Here is a tiny trained network, its code and every weight. The questions are about switching its units off for an input and a class, where a switched-off unit gives its printed mean instead of its output.

import numpy as np


def w(rows, s, z=0):
    codes = np.array(rows[::2]) - 128.0
    scale = np.full(codes.shape[1], s)
    scale[-1] = z or s
    return codes * scale


def norm(h):
    return h / np.sqrt((h * h).mean(-1, keepdims=True) + 1e-5)


def f(y):
    return np.maximum(y, 0)


def log_softmax(a):
    a = a - a.max(-1, keepdims=True)
    return a - np.log(np.exp(a).sum(-1, keepdims=True))


def net(x, mask):
    res = np.array(x, float).reshape(1, 8) / 4 @ E
    u = 0
    for l in range(2):
        y = f(norm(res) @ A[l][:, :-1].T + A[l][:, -1])
        res = res + np.where(mask[u : u + 3], y, B[l][:, -1]) @ B[l][:, :-1]
        u += 3
    return log_softmax(norm(res)[-1] @ U[:, :-1].T + U[:, -1])


A, B = {}, {}
E = w([
[59,203,131,59,212,147,125,134,142,45,120],'x0',
[160,126,69,108,173,131,162,90,160,113,128],'x1',
[138,103,54,254,147,105,156,122,126,164,89],'x2',
[123,93,82,99,132,119,160,147,144,140,48],'x3',
[133,113,209,189,99,92,95,114,242,90,47],'x4',
[119,86,78,101,102,60,164,93,137,136,116],'x5',
[242,88,136,115,161,148,89,152,171,204,94],'x6',
[173,159,139,57,136,108,179,137,138,131,126],'x7',
],0.007)
A[0] = w([
[44,159,144,212,74,171,111,159,41,127,178,21],'L0N0',
[119,175,125,136,158,108,213,124,179,133,118,8],'L0N1',
[51,131,64,158,254,165,182,104,109,128,123,115],'L0N2',
],0.0051,0.0018)
B[0] = w([
[102,94,86,78,147,238,99,97,26,29,53,235],'L0N0',
[141,10,125,106,131,210,128,89,168,129,57,157],'L0N1',
[87,77,101,93,98,115,165,174,158,212,224,254],'L0N2',
],0.011,0.0039)
A[1] = w([
[121,96,145,191,47,151,84,67,128,128,96,251],'L1N0',
[186,156,104,108,168,153,135,122,131,182,241,160],'L1N1',
[83,99,165,2,197,155,115,158,189,96,57,73],'L1N2',
],0.0057,0.0025)
B[1] = w([
[142,9,137,35,181,89,216,156,133,169,182,254],'L1N0',
[159,73,145,139,63,80,187,158,180,129,48,224],'L1N1',
[19,170,174,94,187,197,127,101,56,142,165,246],'L1N2',
],0.013,0.0046)
U = w([
[2,153,166,79,159,219,127,121,66,65,145,164],'0',
[147,39,101,118,72,95,181,183,187,161,123,244],'1',
[164,224,124,209,77,135,83,77,149,56,116,4],'2',
],0.0079,0.003)

Each question gives the input, the list of numbers given to net, and the class t.
The units are the neurons (one row each of A and B). Each row of codes is followed by its name. A weight is (code - 128) times the scale printed after its matrix; where a second scale follows, it is the last column's (A, B and U).
mask holds one flag per neuron, layer by layer. A switched-off neuron (its flag False) gives its mean, the last column of its row in B, instead of its output. The means were averaged over made-up inputs and are rounded, as every weight is.
A unit's drop is (log p(t) with every unit on - log p(t) with that unit switched off) / (log p(t) with every unit on - log p(t) with every unit switched off).
The circuit of an input: a set's keep is (log p(t) with only the set's units on - log p(t) with every unit switched off) / (log p(t) with every unit on - log p(t) with every unit switched off). Starting from all 6 units, units are removed one at a time, each time the one whose removal leaves the highest keep (on an exact tie, the one counted first), for as long as the keep stays at least 0.8.
units of the circuit, in order: the units of the circuit, biggest drop first
top k neurons: the k neurons with the biggest drops, biggest first
k most important neurons of layer l: the k neurons of layer l with the biggest drops, biggest first
drop when u is switched off: that unit's drop, to one decimal
input [8,-5,8,0,6,5,3,6], class 0: top 2 neurons => L1N2, L1N1
input [0,8,-3,2,-4,4,-8,-5], class 1: units of the circuit, in order => L0N2, L1N2
input [8,-3,2,0,-6,6,-4,7], class 1: units of the circuit, in order => L0N2, L0N0
input [5,6,1,1,-3,6,-1,1], class 1: units of the circuit, in order => L0N2, L1N1
input [4,7,2,0,-3,3,-5,2], class 1: top 2 neurons => L0N2, L0N0
input [-5,3,-4,-8,-5,-8,2,2], class 1: units of the circuit, in order => L1N1
input [1,7,-6,8,-7,1,0,-4], class 1: 2 most important neurons of layer 0 => L0N2, L0N0
input [1,-4,1,7,3,-7,7,6], class 0: drop when L1N2 is switched off => 0.4
input [2,8,-1,3,6,-2,3,-4], class 0: drop when L1N2 is switched off => 0.8
input [1,4,-7,-1,3,8,5,-7], class 0: drop when L1N2 is switched off => 0.7
